Here is a tiny trained network, its code and every weight. The questions are about switching its units off for an input and a class, where a switched-off unit gives its printed mean instead of its output.

import numpy as np


def w(rows, s, z=0):
    codes = np.array(rows[::2]) - 128.0
    scale = np.full(codes.shape[1], s)
    scale[-1] = z or s
    return codes * scale


def f(y):
    return np.maximum(y, 0)


def log_softmax(a):
    a = a - a.max(-1, keepdims=True)
    return a - np.log(np.exp(a).sum(-1, keepdims=True))


def net(x, mask):
    res = np.array(x, float).reshape(1, 6) / 4 @ E
    y = f(res @ A[0][:, :-1].T + A[0][:, -1])
    res = res + np.where(mask, y, B[0][:, -1]) @ B[0][:, :-1]
    return log_softmax(res[-1] @ U[:, :-1].T + U[:, -1])


A, B = {}, {}
E = w([
[145,101,134,204,107,83],'x0',
[47,181,213,74,188,110],'x1',
[118,70,207,132,24,135],'x2',
[133,24,35,71,135,2],'x3',
[149,181,51,14,95,184],'x4',
[55,71,166,142,138,126],'x5',
],0.0059)
A[0] = w([
[178,175,133,45,97,101,56],'neuron 1',
[48,52,187,29,87,179,189],'neuron 2',
[114,54,153,222,128,73,76],'neuron 3',
[177,214,113,110,123,172,186],'neuron 4',
[222,35,74,127,116,149,196],'neuron 5',
[145,68,1,126,37,59,160],'neuron 6',
[81,123,233,185,75,224,251],'neuron 7',
[97,141,52,120,227,110,130],'neuron 8',
[88,87,103,110,161,83,219],'neuron 9',
],0.014,0.0033)
B[0] = w([
[81,95,143,157,123,114,177],'neuron 1',
[5,149,125,126,134,136,209],'neuron 2',
[92,61,183,119,114,105,203],'neuron 3',
[59,158,106,113,131,131,210],'neuron 4',
[146,189,101,121,156,127,218],'neuron 5',
[106,209,87,123,117,165,250],'neuron 6',
[241,154,78,127,139,134,247],'neuron 7',
[137,168,89,115,90,150,208],'neuron 8',
[84,151,124,144,135,156,193],'neuron 9',
],0.02,0.012)
U = w([
[129,253,56,139,146,153,248],'0',
[205,32,170,198,125,54,3],'1',
[5,66,174,159,120,75,29],'2',
],0.0049,0.0022)

Each question gives the input, the list of numbers given to net, and the class t.
The units are the neurons (one row each of A and B). Each row of codes is followed by its name. A weight is (code - 128) times the scale printed after its matrix; where a second scale follows, it is the last column's (A, B and U).
mask holds one flag per neuron, in row order. A switched-off neuron (its flag False) gives its mean, the last column of its row in B, instead of its output. The means were averaged over made-up inputs and are rounded, as every weight is.
A unit's drop is (log p(t) with every unit on - log p(t) with that unit switched off) / (log p(t) with every unit on - log p(t) with every unit switched off).
The circuit of an input: a set's keep is (log p(t) with only the set's units on - log p(t) with every unit switched off) / (log p(t) with every unit on - log p(t) with every unit switched off). Starting from all 9 units, units are removed one at a time, each time the one whose removal leaves the highest keep (on an exact tie, the one counted first), for as long as the keep stays at least 0.8.
circuit, biggest first: the units of the circuit, biggest drop first
k most important neurons: the k neurons with the biggest drops, biggest first
drop of u: that unit's drop, to one decimal
input [-7,5,-1,2,3,1], class 2: circuit, biggest first -> [neuron 7; neuron 6]
input [3,4,7,4,-6,-1], class 2: circuit, biggest first -> [neuron 3]
input [6,2,6,-3,-7,7], class 1: circuit, biggest first -> [neuron 7; neuron 3]
input [5,6,2,-3,-7,8], class 1: circuit, biggest first -> [neuron 7; neuron 3; neuron 6]
input [4,2,0,3,-5,-8], class 2: circuit, biggest first -> [neuron 7; neuron 3]
input [7,4,-6,-2,-2,3], class 2: circuit, biggest first -> [neuron 6; neuron 5]
input [6,5,3,-5,-5,6], class 1: circuit, biggest first -> [neuron 7; neuron 3; neuron 6]
input [-8,1,0,2,3,0], class 2: circuit, biggest first -> [neuron 7; neuron 6]
input [6,-1,-5,2,-1,8], class 2: 2 most important neurons -> [neuron 3; neuron 7]
input [7,5,5,-3,-4,3], class 1: 2 most important neurons -> [neuron 7; neuron 3]
input [-3,7,5,8,4,5], class 2: 2 most important neurons -> [neuron 2; neuron 7]
input [8,5,3,-8,-7,-3], class 1: drop of neuron 6 -> 0.1
input [0,6,-6,2,-5,8], class 2: drop of neuron 3 -> 0.1
input [0,1,-1,-1,-4,-5], class 1: drop of neuron 1 -> 0.0
input [3,2,8,6,-5,0], class 2: circuit, biggest first -> [neuron 3]
input [0,-3,5,-4,-5,-1], class 1: drop of neuron 6 -> 0.2
